Table B holds the same points as the rows below and some others, measured another way and shuffled. Each row below is followed by which row of B it is.
B (72 x 38):
[[-97, -95, 313, 19, -135, 153, -28, 24, 159, 260, -295, -320, 212, 224, 48, -23, 69, 40, -20, -23, -96, 30, 188, -243, 117, -384, 29, 7, -44, -214, 256, 246, -28, 288, 48, -225, 241, -247],
[118, -83, 320, 175, -38, 146, 375, -32, 157, 47, -341, -323, 34, 166, -71, -151, -10, -112, -189, -27, -99, 142, -405, -225, -9, -27, 208, -30, 146, -42, -3, -115, -77, 263, 49, -1, 187, -399],
[99, -184, 32, 229, 145, -81, -245, 124, 53, -549, -80, 697, -309, -101, 288, -68, 184, -158, 275, 101, -40, -117, 252, 277, 61, 509, -206, -423, 142, 240, -633, -39, -67, -561, -32, -88, -573, 374],
[19, 121, 22, -177, -8, -2, 216, -90, -26, -103, 205, -10, -90, -347, -158, 41, -106, -238, -67, 16, -192, 160, -29, 146, 278, 32, 223, 122, 145, 72, -366, -150, 227, -90, -257, -130, -199, 178],
[-21, -313, 596, 358, -199, 190, -249, 71, 110, 142, -272, -79, 145, 424, 433, -148, 79, -134, 181, 3, 67, -279, 232, -287, -124, -230, -85, -296, -155, -270, 112, 347, -296, -89, 155, -72, 125, -243],
[95, -251, 351, 308, -17, -44, -86, 8, -51, -160, 476, 127, -247, -79, 423, -28, 26, -605, 112, -5, 41, -48, 1, 153, 7, 137, 239, -266, -56, -140, -247, -119, -249, -369, -64, 65, -399, 180],
[52, -132, 262, 257, -73, 93, 126, 36, 79, 93, -344, -185, 43, 214, 22, -78, -69, -227, 21, -52, -176, -118, -62, -259, 58, -92, -32, -78, 98, -94, 101, -56, -85, 225, 166, 11, 160, -389],
[-55, 186, 30, -130, -62, -49, 643, -186, -22, 505, 323, -515, -48, -165, -427, 80, -218, -487, -274, -208, -361, 220, -699, 143, 280, -195, 551, 375, 412, 222, 58, -395, 303, 601, -10, 27, 100, -190],
[50, -69, -92, -86, -55, -119, -8, 128, -43, -247, 327, 217, -247, -366, 172, 140, 60, -193, -48, 71, -82, -28, 285, 336, 257, 95, 100, -127, 120, 114, -374, 30, 49, -290, -152, -106, -590, 432],
[-1, 162, -70, -179, 74, 56, 442, -195, -32, -86, 300, -98, -126, -502, -254, 11, -151, -309, -105, 54, -401, 122, -337, 351, 219, -19, 234, 127, 323, 234, -276, -97, 339, 152, -172, -62, -156, 124],
[-86, -86, 298, -33, -36, 103, 183, -58, 64, 262, 87, -256, -5, 20, -87, -137, -6, -358, -75, -17, -96, 150, -280, -36, 46, -137, 291, 71, 78, -55, -22, -97, 99, 219, -2, 14, 104, -89],
[137, 113, -70, -69, -148, 52, 377, 64, 163, -35, -551, -94, 102, -12, -276, 50, -131, 271, -138, -48, -272, 7, -10, -58, 351, -125, -24, 118, 391, 229, -115, 31, 138, 218, -11, -236, 83, -164],
[68, -214, -13, 46, 213, -64, -288, 140, 37, -561, 176, 498, -406, -263, 230, -33, 232, -279, 176, 203, 37, 142, 151, 480, 129, 385, -12, -280, 154, 184, -508, -34, 11, -422, -77, -118, -556, 616],
[52, -274, 228, 63, 0, 155, -283, 203, 158, -387, -381, 186, -60, 47, 292, -131, 253, 150, 58, 234, 107, 1, 397, -32, -10, 52, -186, -323, -76, -107, -221, 337, -123, -262, -14, -182, -182, 166],
[11, 339, -215, -127, 158, -180, 404, -237, 23, -157, 237, 306, -126, -431, -334, 135, -107, -193, 31, -165, -444, 245, -139, 286, 415, 320, 202, 129, 332, 350, -566, -454, 329, -104, -343, -228, -366, 149],
[-20, 179, -12, -148, -63, -86, 236, -35, 121, 41, -180, 124, 53, -67, -203, 63, 26, 134, -90, -141, -182, 158, 111, -73, 305, 121, 125, 72, 146, 158, -397, -183, 173, -70, -236, -252, -196, -11],
[-95, -100, 255, 33, -321, 29, 46, 134, 71, 515, -258, -385, 195, 315, 41, 74, -20, -33, -107, -145, -79, -175, 209, -325, 172, -415, 67, 63, 20, -141, 277, 151, -40, 343, 151, -104, 146, -318],
[-80, -132, 157, 34, 8, -27, -28, 25, 28, 91, 188, 48, -106, -54, 64, -41, 42, -401, 75, -21, -108, 49, 68, 50, 130, -4, 131, -57, 20, -59, -114, -129, 32, -14, -15, -16, -169, 85],
[-38, 213, 216, -87, 12, 55, 168, -242, -80, 11, 201, -244, -17, -189, -93, 86, -42, -232, -87, -23, -175, 142, -212, 69, 134, 3, 275, 115, 80, 57, -267, -51, 222, 55, -248, -195, -70, -20],
[30, -8, 55, -35, 108, 112, 123, 7, 165, -285, -403, 77, -27, -90, -85, -101, 139, 139, -61, 114, -163, 156, 32, -39, 78, 150, -76, -126, 110, 74, -273, 35, 106, 23, -89, -173, -77, -65],
[70, 28, 73, 11, -87, 16, 278, 4, 14, 7, -102, -127, -54, -87, -105, 20, -88, -150, -125, -28, -191, -17, -145, 7, 172, 0, 122, 29, 231, 126, -182, -85, 103, 115, -23, -45, -85, -96],
[130, -41, 137, 166, 7, 25, 194, -37, 35, -212, -13, 74, -131, -109, 64, -29, -48, -221, 11, 8, -165, -23, -156, 122, 104, 137, 94, -125, 212, 128, -287, -75, -17, -102, -47, -52, -191, 5],
[153, -94, 245, 111, 81, 161, 140, -68, 21, -454, 27, 149, -220, -230, 149, -170, 42, -187, -10, 197, -48, 11, -299, 278, -85, 258, 101, -242, 186, 188, -521, 101, 23, -293, -118, -18, -257, 200],
[36, -211, 373, 271, 22, 174, 10, -71, 7, -128, 132, -172, -67, -55, 312, -92, 25, -390, 54, 111, -134, -100, -61, 26, -100, -114, 57, -247, -54, -203, 59, 180, -151, 24, 48, 13, -45, -136],
[105, 140, -191, -163, 69, -111, 219, 15, -11, -237, 12, 161, -231, -317, -309, 85, -112, -211, -33, -3, -206, 206, -125, 274, 406, 238, 152, 165, 393, 324, -473, -341, 290, -51, -160, -139, -262, 286],
[77, -135, 216, 164, 4, -72, -316, 32, -152, -407, 387, 341, -253, -242, 375, 53, -10, -508, 225, 80, 28, -120, 418, 106, 126, 259, 12, -244, -155, -165, -495, -90, -102, -630, -219, -43, -522, 341],
[96, 103, 320, 100, -209, 96, 428, -86, 223, 391, -504, -547, 348, 347, -296, 11, -229, 13, -136, -271, -202, 244, -130, -552, 352, -392, 267, 304, 102, -260, 316, -240, -78, 463, -43, -236, 555, -654],
[-61, 32, 18, -55, 22, -5, -200, 106, 99, -59, -532, 120, 24, 156, -136, 43, 116, 123, 114, 4, -108, 41, 293, -117, 248, 80, -194, 10, 137, 120, -188, 5, 176, 72, 12, -286, -3, -2],
[87, -230, 183, 117, -38, 109, -52, 149, 265, -290, -362, 258, 20, 59, 249, -128, 186, 224, 58, 100, -17, 25, 334, -8, 83, -2, -115, -306, 25, -51, -185, 263, -184, -243, -38, -220, -171, 82],
[-152, 116, 163, -206, -223, -1, 402, -60, -45, 659, 116, -623, 92, 32, -313, 78, -127, -314, -316, -176, -190, 85, -324, -176, 201, -330, 421, 337, 154, 7, 138, -184, 263, 564, 10, 14, 160, -290],
[129, -232, 472, 356, -8, 141, -176, 51, 23, -198, -307, -43, -71, 268, 236, -153, 15, -329, 138, 67, 84, -72, -23, -247, -74, 124, -29, -213, -51, -189, -137, -35, -197, -142, 82, 4, 75, -194],
[70, 87, 478, 134, -136, 304, 249, -162, 97, 228, -622, -694, 317, 337, -222, -75, -216, -36, -80, -51, -179, 67, -280, -502, 104, -396, 98, 227, 83, -227, 302, 66, 36, 524, 51, -192, 708, -677],
[55, -190, 186, 151, -95, 23, 307, 89, 51, 235, 1, -321, -106, 83, -13, -62, -44, -404, -170, -58, -119, 4, -350, -30, 65, -123, 257, -3, 215, 7, 129, -165, -57, 350, 197, 140, 16, -214],
[51, 188, -154, -61, 6, -192, 275, -51, -7, -21, 175, 89, -155, -236, -190, 204, -77, -207, -58, -158, -270, 139, -92, 244, 409, 150, 230, 125, 343, 293, -326, -325, 192, 22, -159, -185, -333, 147],
[81, -308, 341, 229, -173, 89, -198, 179, 62, 53, -52, -368, 21, 196, 333, 70, 6, -269, 17, 35, 54, -30, 303, -145, 175, -418, 82, -72, -84, -398, 408, 207, -303, 148, 139, -130, 99, -100],
[103, -196, 145, 165, 230, 48, -450, 57, 13, -792, 86, 479, -322, -253, 465, -13, 290, -129, 233, 291, 68, 38, 365, 368, 4, 380, -161, -451, -57, 16, -521, 233, -106, -594, -170, -230, -558, 515],
[-52, -170, 105, 108, -34, -98, -130, 92, 17, -36, 249, 338, -181, -78, 268, 14, 119, -284, 145, -21, -74, -141, 216, 237, 106, 121, 27, -248, 79, 111, -305, 24, -38, -279, -6, -50, -466, 288],
[53, -389, 391, 259, -269, -39, -496, 403, 53, 162, -357, -222, -27, 559, 404, 93, 185, -139, 12, -35, 342, -109, 474, -353, 129, -183, 1, -145, -139, -320, 239, 116, -360, 9, 240, -113, -26, -64],
[-47, 132, -57, -130, 0, -42, 164, -71, 26, -85, 71, 162, -39, -286, -78, 77, 15, -26, -19, -22, -275, 21, 151, 138, 236, 79, 40, -26, 134, 160, -371, -20, 209, -99, -208, -190, -314, 117],
[191, -324, 518, 401, -59, 148, -430, 160, 134, -406, -468, 96, 30, 350, 456, -108, 106, -58, 225, 100, 213, -26, 493, -373, 23, 34, -163, -324, -255, -434, -77, 148, -422, -403, -17, -197, 30, -116],
[-15, -309, 318, 213, -184, -88, -194, 206, -110, 278, 269, -254, -169, 182, 297, 65, 7, -655, -11, -65, 107, -141, 124, -130, 82, -132, 213, -70, -88, -264, 144, -140, -194, 62, 178, 142, -169, -29],
[1, -21, 205, 111, -93, -9, 326, -57, 20, 372, 63, -329, -27, 105, -164, -8, -162, -467, -70, -170, -207, 48, -417, -37, 178, -146, 316, 162, 269, 58, 92, -283, 65, 379, 112, 44, 142, -238],
[50, -105, 314, 268, 266, 46, -240, -150, 13, -655, 220, 555, -247, -228, 429, -137, 233, -284, 265, 149, -29, 46, 151, 197, -138, 542, -49, -492, -165, -34, -694, -4, -116, -700, -288, -120, -541, 265],
[60, -93, 560, 103, -351, 192, 174, 4, 58, 433, -253, -612, 231, 372, -14, -69, -205, -195, -129, -109, 59, -15, -176, -410, 114, -461, 307, 190, 25, -265, 226, 61, -111, 267, 51, -66, 452, -390],
[-139, -124, 261, -20, -144, 148, -19, 96, -45, 430, -230, -692, 55, 217, -46, 32, 25, -269, -183, 47, -90, -95, -99, -233, 18, -408, 68, 117, 44, -148, 425, 175, 120, 669, 278, 10, 295, -348],
[34, -315, 453, 242, -134, 117, -338, 161, 6, -32, -118, -109, -52, 249, 384, -60, 88, -272, 110, 92, 158, -161, 220, -123, -29, -125, -12, -213, -101, -229, 23, 226, -215, -118, 123, -47, -28, 9],
[31, 110, 353, 201, -251, 8, 353, -113, 90, 558, -277, -533, 288, 393, -196, 90, -262, -213, -65, -355, -226, 38, -169, -495, 304, -359, 279, 274, 112, -189, 313, -275, -69, 452, 38, -148, 440, -653],
[-100, 100, 176, -89, 19, -50, 276, -183, -76, 335, 413, -209, -105, -139, -282, -23, -173, -674, -16, -145, -207, 221, -439, 81, 215, -3, 450, 268, 183, 63, -176, -461, 265, 199, -109, 46, 17, 4],
[91, -80, 45, 184, 95, -283, -462, 160, -57, -388, 147, 409, -336, 16, 306, 238, 218, -299, 182, -57, 152, 126, 436, 135, 294, 462, 47, -197, -23, 20, -461, -298, -136, -496, -152, -241, -619, 408],
[-127, -44, 27, -68, -127, -99, -263, 110, 19, 85, 121, 142, -1, -53, 195, 195, 108, -44, 120, -46, -105, -115, 586, 108, 303, -159, -49, -74, -7, -22, -77, 200, 38, -120, -69, -283, -327, 250],
[59, -211, 174, 3, 44, -7, -494, 173, -8, -526, 116, 312, -223, -174, 385, 31, 213, -159, 146, 215, 198, 100, 602, 125, 150, 184, -43, -257, -201, -207, -415, 129, -110, -583, -229, -220, -475, 502],
[16, 56, 164, 30, -56, 79, -42, 17, 126, -58, -534, -20, 108, 188, -56, 29, 59, 210, 39, -17, -104, 9, 144, -151, 184, -12, -101, -20, 142, 91, -150, 123, 77, 65, -25, -312, 79, -131],
[106, -136, 185, 77, 7, 96, 67, -13, 38, -285, 197, 5, -120, -259, 181, -45, -29, -283, 23, 122, -107, 59, 54, 177, 125, -59, 129, -127, 47, -111, -157, 78, -68, -167, -124, -83, -187, 159],
[-123, 55, 152, -169, -210, 143, 595, -52, 231, 648, -312, -507, 245, 166, -375, -92, -59, 111, -290, -151, -295, 99, -469, -91, 153, -451, 290, 245, 370, 199, 236, 81, 224, 706, 131, -98, 371, -373],
[8, -351, 497, 244, -196, 132, -455, 278, 51, 51, -475, -252, 40, 490, 404, -37, 211, -49, 15, 91, 270, -171, 382, -399, -76, -164, -113, -236, -213, -330, 160, 307, -273, 16, 206, -90, 76, -187],
[48, 132, -38, -203, 254, 109, 125, -136, -28, -611, -17, 272, -246, -521, -166, -112, 63, -104, -21, 265, -194, 202, -128, 284, 58, 435, -10, -92, 159, 249, -752, -70, 360, -287, -312, -115, -340, 307],
[45, -267, 485, 283, 8, 103, -250, 1, 27, -157, 133, 23, -90, 102, 371, -118, 58, -445, 192, 64, 93, 20, 109, -48, -24, 8, 110, -225, -154, -286, -104, 30, -231, -267, -36, -49, -75, 54],
[43, -239, 261, 175, -205, 145, 92, 148, 184, 247, -360, -377, 152, 272, 79, -32, -60, -66, -26, -27, -128, -83, 85, -188, 178, -493, 14, -1, 131, -191, 453, 221, -167, 410, 246, -110, 308, -302],
[15, -314, 68, 54, 26, -107, -502, 287, 26, -289, 167, 293, -300, -44, 368, 81, 250, -263, 163, 131, 174, 59, 462, 306, 213, 95, -4, -225, 10, -35, -188, 91, -124, -322, 19, -173, -473, 569],
[161, -51, 141, 279, -8, -73, -404, 171, 36, -463, -522, 125, -46, 218, 333, 223, 211, 180, 80, 12, 74, -53, 646, -288, 194, 234, -261, -274, -140, -168, -187, 68, -238, -274, -74, -357, -283, -111],
[58, -71, 261, 47, 167, 110, -19, -97, 105, -425, -14, 441, -188, -142, 60, -248, 106, -167, 177, 139, -5, 170, -194, 268, -17, 395, 84, -210, 153, 221, -700, -53, 92, -467, -206, -115, -248, 348],
[-120, -93, 195, 13, -64, -46, -182, 68, -74, 225, 86, -117, -71, 80, 27, 44, 2, -455, 79, -49, -48, -39, 147, -102, 158, -58, 88, 45, -16, -106, -27, -138, 89, 93, 50, -19, -63, 4],
[-10, -180, 188, 16, -101, -84, -248, 142, 19, -37, 263, 70, -102, -50, 282, 96, 98, -273, 59, -5, 86, 79, 450, 35, 245, -75, 158, -89, -129, -228, -116, -1, -133, -267, -132, -163, -330, 280],
[85, -19, 482, 123, -122, 204, -5, -41, 89, -26, -493, -233, 152, 296, 14, -112, -31, 24, 2, 8, 53, 48, -53, -353, 33, -62, 63, -3, -6, -132, -144, 81, -47, -16, -67, -193, 278, -276],
[78, -300, 387, 129, -178, 145, -26, 113, 19, 86, 164, -394, -57, 47, 257, -39, -48, -400, -65, 88, 69, -7, -41, 35, 84, -378, 255, -29, 19, -254, 227, 185, -186, 119, 97, -3, 68, 39],
[4, 251, -158, -186, 214, 23, 381, -234, 74, -433, 93, 464, -177, -546, -198, -55, 64, 81, 0, 92, -391, 125, -258, 518, 129, 416, 45, -125, 389, 560, -813, -13, 391, -263, -321, -208, -470, 339],
[-5, 168, -43, -182, -121, 61, 514, -84, 91, 197, -185, -111, 94, -170, -388, -25, -217, 1, -114, -81, -392, 1, -228, 54, 293, -161, 119, 207, 399, 280, -179, -59, 315, 273, -54, -107, 90, -124],
[109, -208, 131, 167, 104, 52, -242, 152, 48, -576, -268, 388, -223, -78, 297, -95, 215, -36, 109, 214, 30, -85, 305, 52, -36, 374, -230, -403, -19, 28, -482, 114, -93, -424, -41, -81, -415, 183],
[87, -68, 512, 226, -175, 212, 214, -74, 85, 171, -356, -369, 149, 307, 22, -143, -114, -135, -58, -52, -47, -64, -308, -308, -33, -169, 156, -6, 90, -91, 14, 59, -88, 169, 60, -41, 325, -422],
[-80, 215, -64, -107, 189, -96, 260, -266, 9, -183, 443, 392, -167, -476, -103, 24, 33, -247, 77, -54, -366, 158, -130, 408, 192, 332, 190, -66, 200, 317, -638, -222, 289, -263, -343, -166, -490, 287],
[-143, -49, 276, -66, -148, 199, 302, -99, -1, 325, 76, -356, 107, -111, -23, -121, -70, -236, -138, 40, -271, -166, -155, -84, -62, -316, 125, -10, 26, -66, 48, 212, 156, 296, 29, 67, 88, -255],
[72, -151, 221, 88, 136, -81, -356, -12, -72, -478, 569, 363, -298, -312, 328, 24, 51, -594, 259, 93, 92, 219, 352, 237, 214, 261, 191, -159, -178, -238, -476, -218, -107, -656, -329, -133, -494, 534]]
Rows of B count from 0, top down.

[-39, 18, 370, -59, 69, -351, -24, 184, -233, -260, 3, -338, -184, -205, 132, 7, -70, 191, 133, -123, 264, 412, 42, -43, 182, 34, 140, -177, -230] : 23
[48, 66, -147, -37, -195, -111, -234, 55, 128, -261, -92, -141, 21, 66, -30, -168, -92, -16, 63, 104, 87, 6, -22, -301, -79, -216, 267, 193, -94] : 54
[-175, -140, 657, 100, 278, -316, 279, -126, -324, -145, -286, -161, -82, -154, 88, 253, 85, 144, 18, -101, 41, 165, 108, 63, 140, 280, -270, -288, -87] : 71
[-62, -2, 300, 25, 67, -187, 140, -150, -93, 27, -204, 97, -132, 148, 100, -47, 165, 56, -50, -3, 6, -9, 196, 133, -36, 98, -137, 44, 11] : 36
[-35, -19, -30, -171, -33, -220, -10, 131, 104, -203, -46, -119, -106, 62, 174, -137, 4, -9, -112, -6, 87, 170, 231, -86, 49, -119, 60, 158, -1] : 53
[128, 116, -294, 25, -192, 14, -305, 158, 166, -387, 101, -125, -57, 86, -37, -275, -176, 160, 40, 128, 122, -47, -34, -444, -207, -200, 154, 143, -149] : 24
[-100, 191, 238, 189, -58, -75, 153, -207, 27, 154, -403, 226, -57, 291, -30, -94, 234, -70, 149, -10, -175, -254, 67, 36, -108, 32, 185, 189, 144] : 40
[-152, 20, 518, 108, 0, -206, 347, -61, -242, 5, -371, 74, -164, 69, 45, 41, 111, 11, 64, -104, -34, 162, 31, 190, -26, 139, 69, 15, 172] : 52
[-52, -112, 325, 85, 176, -169, 23, -187, -100, -126, -207, -48, 23, 3, 3, 103, 113, 138, 2, 74, 39, -128, 115, -118, -8, 133, -277, -114, -146] : 27
[-205, 231, 364, 294, -289, -61, 482, -107, 250, 272, -664, 499, -93, 530, 5, -278, 515, -124, 203, -3, -445, -329, 109, 6, -165, -119, 403, 676, 566] : 5
[-105, 115, -55, 10, 54, 80, 121, 160, 113, -4, -238, 121, -10, 159, 0, 16, 154, -111, 14, -39, 20, -90, 64, -92, -117, -41, 17, -36, 176] : 58
[52, 222, -44, 298, -507, 94, 101, -191, 249, 114, -442, 382, -11, 515, -130, -342, 411, -114, 6, 253, -123, -159, -171, -70, -456, -385, 90, 554, 269] : 70
[-121, -47, 681, 119, 161, -290, 135, -328, -453, 34, -248, 40, -104, -47, 17, 175, 57, 86, 55, -102, 58, 116, -6, 287, 32, 303, -210, -261, -141] : 25
[-57, 100, 160, 82, 80, -81, 109, -158, -121, 148, -187, 68, -66, 127, 4, 62, 209, -130, -102, -112, 73, 119, 27, 217, -59, -3, -249, -189, -39] : 38
[-44, 28, -44, -110, -13, -148, -89, 120, -72, -262, -146, -283, 3, -105, 20, 99, -144, -127, -8, -7, 223, 267, -56, -93, 13, -84, 136, -168, -102] : 50
[101, -28, -299, -260, -57, -55, -337, 313, -50, -384, 172, -298, -32, -150, -28, -64, -375, 4, -43, -8, 355, 279, -39, -235, -46, -148, 182, -137, -189] : 51
[-54, -71, 110, -214, 183, -255, -84, 233, -109, -392, -14, -367, -89, -213, 152, 87, -228, 124, 49, -21, 247, 202, 169, -182, 153, 106, 136, -196, -178] : 12
[-219, 75, 418, 195, 188, -125, 394, -228, -81, 251, -413, 201, -50, 198, 58, 151, 419, -151, -71, -170, -148, -28, 137, 249, 13, 116, -322, -131, 149] : 62
[133, 82, -284, -49, 0, 109, -132, 12, -37, -121, 16, -2, -117, 146, -60, -116, -166, 20, -126, 75, 185, -41, 61, -24, -277, -10, -67, -102, -68] : 2
[-174, 131, 425, 119, 329, -148, 170, -254, -309, 309, -81, 172, -129, 67, 90, 199, 289, -100, -117, -338, 51, 153, 98, 453, 75, 228, -532, -497, -136] : 8
[130, 58, -327, 80, 55, 239, -53, 44, -9, -39, -27, -1, -17, 129, -262, -61, -181, -40, -88, -78, 35, -158, -10, -174, -257, -43, -66, -152, 14] : 48
[129, -65, -27, 94, 3, 37, 55, -56, -84, -88, -39, -33, -89, 102, -104, -73, 36, 91, -214, 29, 130, 101, 30, -36, -228, -77, -380, -89, -66] : 69
[-33, 51, 10, 35, 223, 7, 217, -14, -213, 33, -99, -86, -154, 29, -39, 115, -89, -113, -183, -248, 54, 176, 107, 189, -55, 126, -216, -360, 20] : 26
[-56, 178, 35, 26, -145, -182, -59, -22, 170, -3, -158, 43, -56, 203, 108, -186, 233, -75, 43, -3, -4, 20, 91, -69, -2, -201, 135, 219, -19] : 16
[-58, 50, 230, -91, 51, -303, -69, 0, -185, -172, 40, -133, -192, -49, 158, -69, -131, 91, 10, -135, 121, 235, 135, 73, 99, 95, 72, -85, -178] : 11
[85, -123, 51, -135, -141, -232, -128, 94, -81, -357, 27, -220, -109, -56, 46, -161, -195, 147, -76, 81, 202, 271, 60, -154, -41, -112, 73, 135, -127] : 65
[114, 154, -132, -6, -31, -92, -195, 74, -18, -231, 58, -227, -154, 24, 27, -155, -137, 119, 35, 25, 211, 105, 45, -147, -87, -70, 120, -81, -233] : 6
[48, 322, -427, 204, -494, 119, -26, 217, 564, -197, -279, 78, -12, 414, -52, -440, 223, -77, 103, 200, -139, -170, -72, -528, -323, -528, 440, 614, 250] : 39
[-173, 45, 385, 56, 142, -108, 269, -16, -144, 161, -282, 187, -94, 111, -3, 47, 144, -53, 82, -228, -109, -55, 132, 138, 44, 159, 53, -34, 184] : 7
[-216, -9, 681, 79, 322, -272, 94, -185, -341, 130, -262, 31, 18, -112, 26, 301, 223, 9, 170, -198, 76, 26, 24, 183, 198, 276, -197, -393, -160] : 44
[79, -85, 102, -82, -264, -216, -121, 56, -94, -468, -213, -227, -87, -25, -57, -201, -406, 177, 182, 210, 68, 6, -8, -309, -118, -9, 596, 360, 3] : 30
[-90, 116, -61, -89, 70, -41, -243, 335, 13, -53, 172, -77, 60, -121, -8, 60, 102, -120, 21, -289, 268, 314, -124, -146, 121, -223, -125, -337, -185] : 18
[-156, 261, 45, 212, -328, -108, 15, -8, 425, -21, -483, 139, 132, 316, 30, -166, 471, -189, 219, 145, -166, -188, -87, -340, -79, -380, 323, 456, 166] : 55
[138, 214, -473, -183, 40, -21, -318, 255, 18, -258, 247, -344, -175, -36, 55, -139, -332, -13, -52, -99, 315, 223, 87, -121, -40, -109, 194, -247, -274] : 32
[-206, -13, 432, -52, 288, -141, 121, -78, -369, 156, -46, 199, -95, -37, 67, 211, 76, -80, -87, -320, 95, 188, 63, 370, 74, 272, -366, -428, -30] : 22
[-12, 139, 31, 63, 7, 61, 76, 1, -124, 92, -75, 194, -147, 176, -61, -87, 14, -42, -40, -150, 32, 22, 10, 136, -185, 37, -54, -90, 80] : 21
[139, 16, -356, -58, -294, -32, -176, 193, 250, -443, -92, -238, -17, 100, -21, -258, -150, 55, -38, 255, 133, 48, 8, -453, -212, -323, 264, 322, -12] : 10
[-123, 79, 145, -184, 203, -310, -243, 132, -56, -209, -41, -324, 22, -198, 180, 167, -3, -22, 156, -61, 291, 176, 84, -111, 258, 29, 125, -310, -322] : 61
